Below is a small trained network, with its code and all its weights. Each question gives an input and a target symbol and asks what happens when units are switched off, that is, made to give their printed mean instead of their output.

import numpy as np


def w(rows, s, z=0):
    codes = np.array(rows[::2]) - 128.0
    scale = np.full(codes.shape[1], s)
    scale[-1] = z or s
    return codes * scale


def norm(h):
    return h / np.sqrt((h * h).mean(-1, keepdims=True) + 1e-5)


def f(y):
    return np.maximum(y, 0)


def softmax(a):
    e = np.exp(a - a.max(-1, keepdims=True))
    return e / e.sum(-1, keepdims=True)


def log_softmax(a):
    a = a - a.max(-1, keepdims=True)
    return a - np.log(np.exp(a).sum(-1, keepdims=True))


def net(x, mask):
    ids = ['αδεζηθλμξπστψω'.index(c) for c in x.split()]
    T = len(ids)
    res = E[ids] + P[:T]
    r = norm(res)
    for j in range(3):
        rows = slice(2 * j, 2 * j + 2)
        q, k, v = (r @ M[0][rows].T for M in (Q, K, V))
        z = softmax(np.where(np.tri(T) > 0, q @ k.T / 2**0.5, -1e9)) @ v
        o = O[0][rows]
        res = res + np.where(mask[j], z, o[:, -1]) @ o[:, :-1]
    y = f(norm(res) @ A[0][:, :-1].T + A[0][:, -1])
    res = res + np.where(mask[3:7], y, B[0][:, -1]) @ B[0][:, :-1]
    return log_softmax(norm(res)[-1] @ U[:, :-1].T + U[:, -1])


Q, K, V, O, A, B = {}, {}, {}, {}, {}, {}
E = w([
[107,156,142],'α',
[150,232,143],'δ',
[116,156,153],'ε',
[120,199,101],'ζ',
[120,162,139],'η',
[110,124,118],'θ',
[175,196,164],'λ',
[161,103,193],'μ',
[163,106,183],'ξ',
[95,185,105],'π',
[100,119,93],'σ',
[107,114,57],'τ',
[253,180,45],'ψ',
[139,99,90],'ω',
],0.022)
P = w([
[115,90,151],'0',
[147,110,141],'1',
[112,59,119],'2',
[126,254,105],'3',
[190,148,108],'4',
[128,69,117],'5',
[132,226,107],'6',
[206,142,105],'7',
[137,67,121],'8',
[144,221,100],'9',
[220,112,142],'10',
[130,58,136],'11',
],0.014)
Q[0] = w([
[138,171,133],'h1',
[83,112,167],'h1',
[107,229,128],'h2',
[22,252,125],'h2',
[175,113,32],'h3',
[165,212,232],'h3',
],0.023)
K[0] = w([
[169,102,93],'h1',
[79,118,121],'h1',
[204,147,13],'h2',
[79,162,2],'h2',
[172,101,44],'h3',
[244,138,189],'h3',
],0.023)
V[0] = w([
[254,59,203],'h1',
[152,32,62],'h1',
[130,128,212],'h2',
[115,187,177],'h2',
[110,185,174],'h3',
[189,108,218],'h3',
],0.025)
O[0] = w([
[245,179,114,221],'h1',
[136,224,250,62],'h1',
[144,40,117,158],'h2',
[162,97,74,164],'h2',
[106,118,183,152],'h3',
[164,51,175,254],'h3',
],0.021,0.0077)
A[0] = w([
[165,204,202,169],'n1',
[70,7,230,29],'n2',
[92,219,222,99],'n3',
[221,168,99,4],'n4',
],0.021,0.0024)
B[0] = w([
[150,126,66,254],'n1',
[121,131,254,243],'n2',
[107,116,50,244],'n3',
[109,86,172,233],'n4',
],0.042,0.0092)
U = w([
[108,93,152,59],'α',
[104,58,101,2],'δ',
[108,67,105,30],'ε',
[65,115,161,171],'ζ',
[95,39,108,115],'η',
[101,99,115,90],'θ',
[146,87,144,122],'λ',
[225,128,163,93],'μ',
[240,137,146,63],'ξ',
[107,111,161,185],'π',
[104,183,150,243],'σ',
[99,220,137,246],'τ',
[186,185,119,138],'ψ',
[174,253,143,201],'ω',
],0.011,0.0044)

Each question gives the input, a string of symbols that net reads in full, and the target symbol t.
The units are the heads (2 rows each of Q, K, V and O) and the neurons (one row each of A and B). Each row of codes is followed by its name. A weight is (code - 128) times the scale printed after its matrix; where a second scale follows, it is the last column's (O, A, B and U).
mask holds one flag per unit, heads first, then neurons. A switched-off unit (its flag False) gives its mean, the last column of its rows in O or B, instead of its output. The means were averaged over made-up inputs and are rounded, as every weight is.
A unit's drop is (log p(t) with every unit on - log p(t) with that unit switched off) / (log p(t) with every unit on - log p(t) with every unit switched off).
The circuit of an input: a set's keep is (log p(t) with only the set's units on - log p(t) with every unit switched off) / (log p(t) with every unit on - log p(t) with every unit switched off). Starting from all 7 units, units are removed one at a time, each time the one whose removal leaves the highest keep (on an exact tie, the one counted first), for as long as the keep stays at least 0.8.
circuit, biggest first: the units of the circuit, biggest drop first
which heads matter: for each layer, one digit per head in row order, 1 if its drop is at least 0.15 and else 0, layers parted by /
drop of u: that unit's drop, to one decimal
input ξ θ τ ω η τ ε, target τ: circuit, biggest first => [h2]
input α ω τ π, target ω: which heads matter => 100
input ξ η θ ω τ ζ λ, target τ: which heads matter => 110
input ε ω ω τ ω α ε, target ω: which heads matter => 100
input μ τ ζ δ, target τ: which heads matter => 110
input ε α ω ξ μ ω θ ω μ τ, target ω: which heads matter => 000
input τ η σ π α ω ε, target τ: which heads matter => 100
input η η ω λ, target ω: which heads matter => 100
input ξ ω σ π δ ω λ, target ω: which heads matter => 110
input θ τ λ ζ δ ψ δ ω ω η, target ω: drop of h3 => 0.0
input η ω ω ξ, target ω: drop of h1 => 0.7
input η ω δ μ, target ω: drop of h2 => 0.2
